Here is a tiny trained network, its code and every weight. The questions are about switching its units off for an input and a target symbol, where a switched-off unit gives its printed mean instead of its output.

import numpy as np


def w(rows, s, z=0):
    codes = np.array(rows[::2]) - 128.0
    scale = np.full(codes.shape[1], s)
    scale[-1] = z or s
    return codes * scale


def norm(h):
    return h / np.sqrt((h * h).mean(-1, keepdims=True) + 1e-5)


def f(y):
    return np.maximum(y, 0)


def softmax(a):
    e = np.exp(a - a.max(-1, keepdims=True))
    return e / e.sum(-1, keepdims=True)


def log_softmax(a):
    a = a - a.max(-1, keepdims=True)
    return a - np.log(np.exp(a).sum(-1, keepdims=True))


def net(x, mask):
    ids = ['ΔΣΦΨΩαηθμπ'.index(c) for c in x.split()]
    T = len(ids)
    res = E[ids] + P[:T]
    r = norm(res)
    for j in range(2):
        rows = slice(3 * j, 3 * j + 3)
        q, k, v = (r @ M[0][rows].T for M in (Q, K, V))
        z = softmax(np.where(np.tri(T) > 0, q @ k.T / 3**0.5, -1e9)) @ v
        o = O[0][rows]
        res = res + np.where(mask[j], z, o[:, -1]) @ o[:, :-1]
    y = f(norm(res) @ A[0][:, :-1].T + A[0][:, -1])
    res = res + np.where(mask[2:26], y, B[0][:, -1]) @ B[0][:, :-1]
    return log_softmax(norm(res)[-1] @ U[:, :-1].T + U[:, -1])


Q, K, V, O, A, B = {}, {}, {}, {}, {}, {}
E = w([
[109,155,62,110,165],'Δ',
[123,184,96,151,101],'Σ',
[199,177,254,92,187],'Φ',
[116,187,88,120,100],'Ψ',
[154,166,120,167,58],'Ω',
[160,145,61,117,112],'α',
[148,153,87,111,66],'η',
[163,132,116,214,168],'θ',
[38,96,167,99,148],'μ',
[129,17,126,131,123],'π',
],0.025)
P = w([
[18,133,2,222,51],'0',
[47,136,29,189,74],'1',
[77,133,47,163,94],'2',
[104,147,69,142,109],'3',
[126,154,91,127,119],'4',
[146,158,112,115,128],'5',
[161,158,131,95,140],'6',
[188,158,144,84,142],'7',
[203,160,158,68,160],'8',
[224,170,174,53,163],'9',
[232,172,185,44,179],'10',
[248,184,207,32,183],'11',
],0.0091)
Q[0] = w([
[110,112,137,89,104],'H1',
[50,4,250,155,141],'H1',
[107,147,153,136,143],'H1',
[195,210,107,204,182],'H2',
[178,193,98,115,209],'H2',
[135,160,50,100,56],'H2',
],0.02)
K[0] = w([
[139,120,94,189,133],'H1',
[22,129,19,198,76],'H1',
[162,142,34,145,40],'H1',
[250,85,238,6,175],'H2',
[209,165,243,54,135],'H2',
[154,138,110,28,24],'H2',
],0.012)
V[0] = w([
[197,16,83,225,119],'H1',
[69,74,84,15,37],'H1',
[71,8,222,139,183],'H1',
[36,115,217,150,82],'H2',
[212,145,58,189,241],'H2',
[180,2,112,48,27],'H2',
],0.0088)
O[0] = w([
[214,78,127,129,221,142],'H1',
[112,82,202,27,46,178],'H1',
[67,61,133,200,102,1],'H1',
[203,180,195,92,197,43],'H2',
[50,123,2,226,149,133],'H2',
[172,70,116,34,60,174],'H2',
],0.0095,0.0085)
A[0] = w([
[134,151,114,116,150,140],'N1',
[110,118,130,110,109,157],'N2',
[148,102,109,130,138,141],'N3',
[156,134,143,117,110,145],'N4',
[98,150,123,158,118,83],'N5',
[121,141,120,106,129,124],'N6',
[160,117,116,146,134,122],'N7',
[143,92,135,168,104,118],'N8',
[109,128,152,176,123,99],'N9',
[65,140,156,106,150,122],'N10',
[145,129,118,123,127,129],'N11',
[139,151,128,136,119,110],'N12',
[157,137,119,136,163,114],'N13',
[143,145,177,163,124,134],'N14',
[133,138,122,120,122,119],'N15',
[130,97,119,112,136,165],'N16',
[92,149,147,137,147,124],'N17',
[120,106,96,125,104,39],'N18',
[130,107,140,92,117,108],'N19',
[139,121,108,117,105,61],'N20',
[132,153,148,95,143,124],'N21',
[99,126,181,129,159,253],'N22',
[150,4,144,143,145,147],'N23',
[59,122,169,126,104,166],'N24',
],0.039,0.014)
B[0] = w([
[108,116,165,147,123,195],'N1',
[141,137,106,121,167,227],'N2',
[138,138,153,124,161,189],'N3',
[120,96,108,119,169,234],'N4',
[187,137,125,94,178,159],'N5',
[128,150,142,139,85,193],'N6',
[108,178,171,179,158,162],'N7',
[116,146,213,103,167,161],'N8',
[142,100,134,125,47,142],'N9',
[122,124,203,107,95,159],'N10',
[91,125,115,127,137,184],'N11',
[120,125,152,126,103,156],'N12',
[121,116,64,155,158,160],'N13',
[135,58,105,148,96,142],'N14',
[121,126,129,147,101,172],'N15',
[162,142,164,158,117,217],'N16',
[161,102,145,64,143,153],'N17',
[71,126,151,134,111,167],'N18',
[183,106,87,111,158,231],'N19',
[111,130,103,105,112,194],'N20',
[144,73,117,136,114,200],'N21',
[35,107,129,61,78,179],'N22',
[208,118,250,143,237,248],'N23',
[69,74,169,146,155,172],'N24',
],0.02,0.012)
U = w([
[137,133,203,79,96,108],'Δ',
[189,213,172,66,119,68],'Σ',
[82,166,95,131,81,180],'Φ',
[188,86,230,123,185,216],'Ψ',
[85,146,107,25,238,3],'Ω',
[157,11,114,231,76,103],'α',
[215,67,45,65,130,137],'η',
[218,97,168,188,59,116],'θ',
[149,99,54,209,203,151],'μ',
[55,4,159,108,160,136],'π',
],0.013,0.007)

Each question gives the input, a string of symbols that net reads in full, and the target symbol t.
The units are the heads (3 rows each of Q, K, V and O) and the neurons (one row each of A and B). Each row of codes is followed by its name. A weight is (code - 128) times the scale printed after its matrix; where a second scale follows, it is the last column's (O, A, B and U).
mask holds one flag per unit, heads first, then neurons. A switched-off unit (its flag False) gives its mean, the last column of its rows in O or B, instead of its output. The means were averaged over made-up inputs and are rounded, as every weight is.
A unit's drop is (log p(t) with every unit on - log p(t) with that unit switched off) / (log p(t) with every unit on - log p(t) with every unit switched off).
The circuit of an input: a set's keep is (log p(t) with only the set's units on - log p(t) with every unit switched off) / (log p(t) with every unit on - log p(t) with every unit switched off). Starting from the 12 units with the biggest drops (on a tie, the unit counted first), units are removed one at a time, each time the one whose removal leaves the highest keep (on an exact tie, the one counted first), for as long as the keep stays at least 0.8.
circuit, biggest first: the units of the circuit, biggest drop first
k most important neurons: the k neurons with the biggest drops, biggest first
heads that matter: for each layer, one digit per head in row order, 1 if its drop is at least 0.15 and else 0, layers parted by /
input Φ Ψ Σ α θ Φ η η μ α η Σ, target η: circuit, biggest first : N23, N8
input Σ μ η, target π: circuit, biggest first : H1, N24
input μ π Δ η μ η α, target π: circuit, biggest first : H1, N23
input Δ η η θ Σ, target μ: circuit, biggest first : H1, N23
input η α Φ α μ Σ θ, target α: circuit, biggest first : N9, N23, H1
input η α Ψ η Ω Ψ, target η: circuit, biggest first : N23, N22
input Φ Φ α η Φ Ω α η Ω, target θ: heads that matter : 10
input θ η Δ Φ η Ψ, target Σ: 4 most important neurons : N5, N23, N4, N19
input η Δ Φ α π μ μ Δ Σ, target η: circuit, biggest first : N5, N23, H1, N9
input η π Σ Ψ η α Δ, target η: heads that matter : 01
input μ α η Ψ η η Ψ Ω Δ, target α: heads that matter : 00
input α Δ Δ η α Σ η Δ Ω η μ θ, target π: heads that matter : 01
input η θ Ω α α Δ μ η Ω, target π: circuit, biggest first : H1, N24, N23
input α π Δ Δ θ η η Δ α η, target η: heads that matter : 00
input Σ η π Δ η α α π α η α, target η: circuit, biggest first : N23
input η Δ α α, target Φ: 2 most important neurons : N23, N19
input Σ π η η η Ω η η μ μ, target π: circuit, biggest first : N22
input η α η α Σ η Δ η θ η η, target μ: circuit, biggest first : H1, N13
input π π θ Φ, target π: circuit, biggest first : N22, N14
input μ θ Σ α μ α θ η Ω, target μ: heads that matter : 10
input α η η Φ θ, target α: heads that matter : 01
input θ Σ π μ Σ μ η Σ, target π: circuit, biggest first : H1, N23
input Δ μ θ Δ α α Φ η Δ, target Ω: heads that matter : 11
input η π θ α Ψ Δ, target Φ: circuit, biggest first : N23, N19, N4, N6
input Ω α θ α Ψ Δ Φ α, target μ: heads that matter : 01
input μ Δ Ψ, target π: circuit, biggest first : H1, N24
input η η Σ α Ψ Ω, target Φ: heads that matter : 00
input η μ α Φ Δ Δ Δ η, target Φ: heads that matter : 10
input Ψ Δ Ω, target α: heads that matter : 01
input θ η Φ Δ α Δ π Δ Ψ, target Σ: heads that matter : 10
